The four nearest rows among all rows above each row, by straight-line distance, nearest first (none for the first five rows):
In the rows, 128 means zero.
1: [109 141 126  62 168 111 108 123 103 137  77 133 126 116 151 110 113 152
 135 134 157 155 127 144 144  57 156 113 128 133 145 102 109 118 133 139
 127 119 122 125 209 168 150 112 134 150 164 157]
2: [158 144 173  91 148 129 115 149 127 177  68 106 162 140 135 102 133 134
 112 151 160 161 152 129 105  79 113 145  98 139 112  99 129  54 108 121
 181 118 136 146 104 128 126 133 104  98 134 168]
3: [ 91 135 171  63 134 113 134 136 101 162  95 111 107 142 154 122 125 166
 137 135 144 126 113 113 130  60 148 118  96 122 166 142 109 154 150 140
  95  99 145 128 201 163 178 137 131 126 146 204]
4: [ 82  64  93 138 189 125 121  77  92 127 137 107 116  86 132 144 101 109
 117 101 124 116  81 124 152  95 128 119 128 117 140  95 176 126 156 143
 152 162 129 136 180 126 172 132 208 148 138 206]
5: [ 57 136  79 168 132 145 157  70 126  83 205 125 111 114 143 103 137 108
 119 111 135 133  97 128 144 157  92 152 129 119 150 184 161 234 147 151
  53 180 109 132 137 133 146 137  47 105 114 148]
6: [115 185 124 113 116 106 144 127 132 108 107 150 126 154 132 141 145 132
 131 139 112  81 162 109 154 148 123 136 143 148 166 209  83 174  74 129
  80 109 139 107 138 136 139  91  20 121 123 112] | 5 3 1 2
7: [124  96 136 129 131 177 128 157 149 174 141  63 110 138  87 107 112  94
 141 122 121 165  79 146  89 121  93 118 108 106 106  65 161  71 157 126
 189 135 143 159 110 114 149 171 208 103 124 150] | 2 4 1 3
8: [ 98 162 110 104 141  75 128 103 106  82 127 140 120 121 165 125 147 134
 124 113 137 112 142 128 172 129 121 126 117 129 146 168  99 168 154 114
  72  95 114 129 190 148 116  90  58 147 121 118] | 6 1 3 5
9: [135 160 134 115 162 130 128 137 132 115 105 114 126 136 134 123 112 136
 138 122 159 123 118 126 142  70 156 122 134 137 144 102 160 129 154 127
 133 119 117 118 206 148 112 138 124 172 150 170] | 1 3 8 4
10: [117  77 147 132 139 156 122 142 143 149 145 105 103 128 121 100 144 109
 101 133 133 169  73 116 118 117 106 120 118 112 106  65 171  89 177 140
  94 167 124 144 131 105 127 147 249 101 106 142] | 7 4 9 2
11: [116 115 150  34 131  92 121 120 116 135 111 138 104 134 110 123 125 156
 143 148 131 128 159 124 128  72 148 149  99 113 110 124 110 142 162 120
 114  73 138 116 197 148 143 151 143 145 151 149] | 3 1 9 8
12: [ 67 113  68 134 145 127 139  98 153  78 185 117 138 108 126 110 128 106
 107 119 146 146 104 128 135 181 122 104 113 115 155 150 133 158 116 149
  79 143 133 133 160 140 141 149 152 168 122 122] | 5 8 4 9
13: [106 101 125 211 127 116 104 140 181 102 169 113 176 129 136 154 126 112
  60 103 127 141 130 141 101 183  63 156 148 141 123 147 165 136 106 104
 112 165 112 154  31 137 124 128 117 113  90 110] | 12 5 10 7
14: [163 202 172 120  84 131 123 222 126 145 107 130 138 167 122 110 135 141
 124 120 150 134 167 130 124 177 115 135 130 145 117 139 127 150 121 130
 129 143 122 139  74 146 106 138  32  90 110  85] | 6 2 13 8
15: [ 65 122  99 140 128 115 155  85 146  78 188 144 148 113 155 121 133 135
 125 109 147 105  72 128 107 174 116 126 125 120 182 139 153 175 117 144
  74 152 121 124 135 114 155 130 117 122 116 157] | 12 5 8 13
16: [148 220 196  95  61 135 135 210  82 196 114 106 114 174 121 110 162 149
 126 151 112 116 191 103 146 179 120 150 126 143 135 143  78 132 113 112
 126 100 115 137  70 111 105 151  37  85 108  48] | 14 6 2 8
17: [ 88  55 124 129 179 141  98 105 144 147 154 142 137  96 146 140 114 103
 120 139 150 131 108 133 133 123 113 136 129  97 132 112 158 123 170 126
 125 174 161 154 170 152 168 124 210 155 117 202] | 4 10 12 9
18: [145 159 136  91 127 145 118 175 101 122 125 127 125 149 110 101 165 169
 131 128 152 145 148 135 130 143 108 138 124 136 130 148 109 130 104 155
 141 107 106 133  71 149 117 118  48 116 137 105] | 14 16 6 2
19: [ 75  62  89 127 182 152 155  83 145 107 167 119 154  71 131 154 114 126
  94 108 101 146  80 146 139  98 134  86 112 106 138 110 171 133 153 132
 144 183 127 139 175 160 179 128 185 131 129 211] | 4 17 12 15
20: [109 136 106 141 144 111 157  86 152  82 155 125 136 137 165 122 139 140
  96 113 153 140  99 115 134 190 104 135 147 126 163 181 163 215 115 160
  27 169 111 135 152 140 130 104  92 151 106 170] | 15 5 12 8
21: [117  75 150 120 137 159 144 149 152 155 155  84 129 119 122 112 116 153
 124 142 166 167 106 132 124 127 105 124 115 103 126  77 139  87 129 138
 168 123 111 161  99 122 174 151 214 125 102 142] | 7 10 17 2
22: [174 197 155 100  60 118 133 166 138 149 101 124 130 179 134 110 165 155
 109 128 158 114 179 134 140 159 136 123 167 152 126 173  88 104  71 120
  95 125 137 125  47 123 109 105  24 132 124 101] | 14 18 16 6
23: [ 61 137 117 174 138 127 174  88 155  49 175 131 157 134 155 122 151 114
 114 103 157 133 126 134 154 207  84 145 140 147 165 210 159 203 113 185
  22 151 105 158 113 123 145 107 127 141 105 160] | 20 15 5 12
24: [168 212 170  70  71 140 123 175 138 136 129 104 109 178 119 115 137 162
 112 179 140 117 157 124 163 139 150 134 121 138 132 140  97 136 106 158
  93 135 134 130  51 139 126 112  63  94 108  88] | 22 14 18 16
25: [ 85 120  66 159 145 107 140 114 136  85 191 125 139 132 161 122 113 126
 141 121 144 121 117 125 136 176 115 126 138 139 158 181 139 208 131 133
  45 131 132 127 163 146 162 125 121 115 108 159] | 15 20 12 5
26: [127 107 134  59 174  94 142 122 114 122  95 138 109  98 156 137  94 162
 176 138 143  96 138 114 140  70 142 144 134 130 141 100 113 115 158 123
 133 110 135 110 250 156 127 129 118 150 179 143] | 1 11 9 3
27: [137 114 148 136 134 182 131 118 153 145 152  80 152 134 127 125 117 122
  95 150 195 142  91 142 109 142  97 119 140 145 118  79 146 105 144 147
 195 148 158 166 105 121 144 158 205 116 100 153] | 21 7 10 17
28: [104 122 140 189  95 135 167 140 143 108 149 126 165 132 119 124 155 125
  92 136 134 143 132 113 129 183  77 142 141 125 124 188 176 134 100 121
  99 180 126 167  79 121 139 140 132  94  57  84] | 13 23 15 12
29: [114  96 138  53 148 118 114 102 105 121 113 130  90 162  94 139  83 131
 138 154 117 112 108 113 134  63 159 109 113 144 133  92 118  91 163 143
 126  80 125 106 188 139 120 114 131 132 195 135] | 11 26 1 9
30: [167 101 115  44 193 103 131 105  47 137  99 159  90 117 144 138  94 129
 236 146 125 116 104 114 125  50 174  99 104 117 137 109  94 171 169 139
 134  60 138  73 255 102 129 113 116 163 187 177] | 26 29 11 1
31: [102 144 109 100 149 118 149 123 128  88 131 142 124 142 144 116 136 147
 122 147 152  96 115 107 143 170 134 120 113 121 186 193 114 179 115 144
  58 119 105 134 171 139 162  99  43 156 146 138] | 8 6 20 25
32: [100 124 156 177 100 172 127 169 161 129 159 105 167 130 124  97 119 157
  70 113 133 140 100 130 120 183  92 155 121 122 138 164 150 136  84 132
 130 180 140 194  43 141 146 139 132  89  84 107] | 28 13 27 21
33: [134 119  93 158 115 179 123 124 153 157 132 115  90  87  93 129 126 105
 115 123  92 135  87 150 110 111 126 127 125 127  76  82 168  88 124 118
 160 137 125 148  66 115 104 148 237 115 125  92] | 7 10 21 27
34: [ 87  68 121 144 177 135 118  83 129 106 172 114 123  97 153 129 111 114
 101 155 132 145  68 139 156 110 116 152 150 112 128 120 173 136 137 136
 121 167 105 128 190 128 168 126 235 128 148 216] | 4 17 19 10
35: [111 107 124 149  98 151 138 149 127 160 170  95 120 165 102  96 150 128
 109 142 127 121  99 144 100 190  79 154 139 124 161 171 146 156 105 160
 119 168 141 176  63 111 134 153 133 116  77  76] | 32 28 13 18
36: [ 86 142 119 192 105 152 139 123 182 124 186  95 164 162 126 107 142 126
  76 148 135 114 111 137  96 186  61 122 146 142 120 144 150 143 121 151
  87 174 159 186  32 143 151 122 126 123  56 125] | 32 28 13 35
37: [111 151 137 143 149 172 121 149 136 156 139  79 178 137 113 130 108  95
 102 116 122 160 119 134  98 118 103 123 105 134  94  74 185  88 151 107
 192 160 138 146  88 123 115 168 207 121 118 123] | 7 27 33 21
38: [107 132 149 130 126 161 141 146 167 137 148  93 141 107 119 148 121 141
 114 157 147 124 125 119 138 145 128 127 115 125 100  93 156  75 140 111
 200 160 138 147  84 100 140 167 177 101  89 153] | 27 21 37 7
39: [104  81 159  93 161 114 117 128 147 141 126 149 125 116 158 116 101 164
 128 148 185 136 141 127 115  66 119  91 119 138 136 100 144 163 119 145
 126 119 129 139 232 149 139 110 163 155 137 215] | 1 9 3 26
40: [131 115 149  55 142 122 122 111  84 142 133 132  86 133 118 123 118 144
 135 155 153 147 132 112 118  84 148 105 130 132 157 122 132 134 151 160
 127 120 122  96 180 146 147 140 145 115 155 139] | 11 29 1 3
41: [130 128 147  75 110  99 110 126 103 143 120 159 124 164 163  98 153 129
 179 152 141 109 175 115 145 157 172 114 140 150 158 202  91 157 121 158
  61 113 146 133 182 108 163 110  27 132 100 125] | 6 31 8 18
42: [110 157 114 104 151 108 111 145 106 116 140 156 120 160 154 134 146 155
 140 152 132 110 162 110 146 132 133 146 132 107 142 167 108 136  88 130
  57 133 129 117 154 159 146 114  35 132 128 118] | 6 31 8 41
43: [104 168 142 138 155 111 132 126 145  67 145 143 151 139 150 154 125 147
 104 155 152 116 176 116 129 141 152 110 119 132 169 194 103 186  85 129
  50 148 130 143 151 201 137  75  23 157 124 176] | 31 42 6 8
44: [ 98 120 175 147 152 172 115 127 168 127 132  92 141 121 126 131 130 106
  68 124 149 171 111 137  96 140 131 128 121 144 107  91 176  87 135 135
 170 161 141 155  97 139 135 126 204 125  91 140] | 27 37 38 21
45: [119 100 126  94 167  94  92 118 151 121  88 173 105 127 145 142 106 137
 157 128 139 143 120 130 142  53 172  87 132 118 134 105  98 119 133 137
 125 112 145 100 218 156 127 114 128 167 166 178] | 1 26 9 39
46: [112 150 165 158  94 134 111 150 132 136 169  95 172 139 112 109 173 137
  84 140 156 133 122 121 141 182 107 129 141 112 166 188 157 137  94 165
  79 166 121 167  59 146 145 104 109 122  93  92] | 28 32 35 36
47: [155 195 152 119  92 133 132 175 129 150 141 120 157 199 132 113 151 144
 128 138 113 137 155 130 118 144 137 143 119 136 121 144 115 145  96 170
 128 124 117 134  54 138 102 130  32 127 114  80] | 14 18 24 22
48: [101 134 142 211  99 169 127 140 180 133 157  90 146 150 140 119 138 112
  48 127 139 115 109 134 104 179  57 127  92 122 120 140 179 130 123 146
 118 198  94 187  61 122 124 145 119 121  85 114] | 36 32 13 28
49: [106  90  51 167 162 116 131  95 123  89 141 147 118  97 120 161 106 111
 152 108  89 125 106 150 106 121 144 121 145 123 134 111 142 107 125 120
 138 145 144 102 162 120 109 151 188 163 135 127] | 4 12 19 17
50: [ 84 134  86 177 155 119 182 100 144  77 177 133 150 123 151 118 100 104
 138  89 147 116  90 134  97 145 102 145 152  98 145 154 135 171 119 137
  50 179 122 105 116 132 109 110 131 133 118 160] | 15 25 20 12
51: [170 128 172  96 115 141  80 152 147 183  94  87 120 147 110 128 116 149
 125 158 129 145 124 131 148  81 151 104  63 125  99 101 113  61 148 120
 196 118 136 132 121 130 151 130 142 137 107 102] | 2 38 21 7
52: [143 123 172 148 148 149  81 128 149 165 108  33 152 122 103 132 133 117
  77 124 148 155 124 121 103 103 112 102 111 109 105  98 170  79 152 136
 237 140 122 165  74 138 129 148 218 111 110 159] | 37 44 27 7
53: [131 165 130 102 143 129 115 115 123 105 155 158 126 104 159 136 112 141
 100 160 167 123 130 122 147 117 109 129 114 136 165 168  92 153 128 132
  70 143 107 146 132 170 161 105  62 148 100 197] | 43 31 42 8
54: [169 202 178  95  82 127 134 185 138 128 123 111 142 189 147 133 115 156
 120 121 104 123 151 127 139 137 141 127 118 137 140 142 140 128  61 137
 124 134 101 139  98 140 109 109  20 110 119  99] | 47 14 24 22
55: [179 123 173  47 109 155  89 152 126 173  64 129 129 193  91 107  93 144
 123 161 161 141 148 132 134  79 163 140  93 128 102 116  81  49 112 131
 203  74 112 132 111 115 107 126 118  82 104 127] | 51 2 18 29
56: [127 153 140  86 109  91 129 148  67 130 122 147  99 157 158 124 149 168
 175 137 119 115 166 110 138 135 141 133 116 116 168 167  90 172 117 121
  84  96 155 122 184 130 124 120  24 116 139 114] | 42 41 6 8
57: [166 181 162  94  87 140 113 176 114 155 112 128 109 162 100 104 118 145
 122 118 139 119 154 140 119 124 122 120 136 126 141 115 102 128  95 114
 120 110 112 130  91 154 131 138  45 118 117 138] | 18 14 54 47
58: [111  77 102 110 179 138 137 118 112 135 150 122 120 106 111 140 106 134
 135 147 153 130 107 125 144  98 149 149 140  83 135  96 151 135 163 120
 124 143 148  97 169 145 150 132 241 161 140 206] | 17 4 34 19
59: [ 90  80 139 121 152 162 137 109 114 144 150  95 146 102 132 147 130 126
 131 108 133 153  96 116 139 103 118 128 122 101 148  96 177 124 152 122
 118 138 141 136 184 152 195 108 208 135 114 203] | 17 4 58 19
60: [ 74 129 139 226 109 150 128 127 164  99 156 131 186 124 130 105 126 122
  63 114 141 139 127 128 145 195  67 128 135 125 126 165 163 136  70 132
 134 151 139 149  35 134 119 115 120 108  95 141] | 13 32 28 36
61: [165 134 154 100 111 127  80 153 118 187  92 109 110 177 102 118 128 128
 111  91 109 112 145 133 152  89 132 134 112 139 127  88 110  38 118 120
 212 115 123 104 113 124 131 124 122  98 109 107] | 51 55 2 57
62: [104 134 130 181 125 166 135 146 164 133 160 106 149 140  99 109 135 123
 101 124 147 114 107 130 126 173  81 136 140 115 134 155 151 125  91 131
 137 168 120 180  95 132 133 149 148  94 100 114] | 32 28 35 48
63: [ 60  56 117  80 197 154 115  81 139 123 195  69 114 132 148 146 105 148
 111 160 202 147  96 121 157 101 101 115 111  94 172 124 169 141 147 154
 131 149 108 171 208 133 197 131 254 128 115 253] | 34 59 17 4
64: [122 108 148 152 155 149 121 133 179 117 136  98 137  97 128 150 110 109
 129 125 139 176 102 159 129  84 106 127 122 105 107  64 166  82 163 130
 173 145 126 129 133 131 118 132 220 105 110 126] | 44 37 21 10
65: [121 138 112 199  81 145 144 139 197 101 162  96 196 125 122 122 145 104
  82 134 126 119 159 140 105 178  84 169 125 124 134 148 155 109  97 110
 135 164 120 163   1 130 109 133 120 110  72  74] | 13 28 60 32
66: [122 134 116 170  70 139 168 132 136 137 152 115 173 131 115 104 137 104
 110 105 129 131 129 128  75 182 107 133 154 149 157 154 144 125  92 120
 111 151 119 135  34  91 102 135 155 125  78  67] | 65 28 35 62
67: [177 124 176 122 112 149  83 175 148 185 101 104 143 146  85 133 141 152
 111 147 108 137 144 104 155 108 135 121 112 134 119  67 148  35 107 136
 188 150 128 132 106 138 105 128 120  82 135 140] | 61 51 2 55
68: [115 123 143  87 154 104 115 106  89 153 128 146  94 140 146 151 136 159
 176 152 144 143 117 113 136  78 154  98 130 115 148 110  87 138 159 113
 133 131 125 104 188 144 149 100 255 120 169 184] | 40 58 1 45
69: [139 148 143  92 125  93 118 143 113 128 105 135 133 131 132 146 127 117
 147 114 108 127 159 129 126  59 167 152 121 133 128 141 112 118 125 110
 149 106 130 100 185 138 119 118 146 126 157 138] | 11 9 1 40
70: [ 94 110 164 134 133 201 125 135 160 149 127  63 137 127 111 106  91 151
  55 136 167 155  90 141 113 144 106 130 133 114 135  63 179  58 139 137
 178 150 106 213  87 144 164 125 251 107  95 177] | 44 21 27 52
71: [126  94 154  32 171  88 110  79 115 135 104 136 101 145 129 148  93 137
 153 127 170 130 127 112 161  55 162  95 101 126 160  67 122 146 151 138
 140 114 125  97 242 166 169 146 141 132 175 218] | 45 1 26 40
72: [ 81 111 153 185 124 143 116 157 154 118 183 114 146 121 123 141 147  87
  90 122 156 123 111 130 107 198 112 168 125 116 106 131 149 134 104 121
  79 180  86 156  66 117 117 138 130 111  99 104] | 13 62 48 28
73: [112 135 163 103 165 135 115 130 143 136 134  59 121 116 130 126 100 107
 101 154 176 156 105 124 122 104 115 137  85 134 106 101 164 100 155 131
 175 146 137 159  92 183 180 129 199 134  83 164] | 44 21 27 52
74: [ 80 124  92 146 161 158 128 101 168  94 169 135 135 117 158 130 123 139
 121  83 129 131  91 147 128 145 124 136 147  91 156 158 165 175 109 164
  78 170 114 123 170 150 145 130 158 124 121 140] | 15 12 50 25
75: [ 65  57 137 100 149 163 114  88 108 150 182 128 137 113 163 137 113 119
  96 132 148 149  59 137 167 125 123 130 131 108 151  95 173 162 160 151
  85 153 126 163 164 152 193 133 217 121 103 234] | 59 34 17 63
76: [ 61 131 109 170 174 135 163 115 143  64 184 127 161  99 184 150 136 130
  88 110 146 118  92 133 152 145 115 121 148 140 182 173 138 210 128 168
  79 134 140 158 141 126 145 125 137 138 124 142] | 15 25 74 23
77: [ 90 120  91 162 152 140 151  95 159  84 136 144 152 120 176 104 130 117
 129 100 148 123  93 127 111 145 121 145 165 104 145 173 153 193  95 130
 100 162 122 135 156 157 124 133 156 136 120 122] | 74 50 15 12
78: [111 134 142 120 167 128 128 136 144 123 107 134 134 149 127 169 101 154
 151 120 138 138 147 134 135  50 145 115 117 144  96  91 133 126 121 113
 119 141 138 112 203 175  97 116  66 152 157 180] | 9 45 1 69
79: [119 107 144  53 146 124 118 120 109 130 134 123 109 130 111 139 111 161
 146 159 148 127 119 126 141  47 152 112 131 143 142  91 123 143 134 124
 129 131 148 107 177 124 143 130 141 104 170 188] | 40 29 1 11
80: [120 107 154 170  78 173 163 175  97 146 193  62 153 140 130  66 159 152
  80 143 123 105 134 109 108 211  97 159 121 101 121 169 151 156 122 152
 132 161 152 188  39 113 178 151 140 100  69  82] | 35 32 28 46
81: [117 137 147 150  78 160 131 139 139 133 140  92 160 135 123  85 127 103
  79 130 147 107 109 118 113 203  84 141 102 138 128 174 130 127  99 132
 114 156 128 200  36 132 165 124 108  95  99 111] | 32 62 46 35
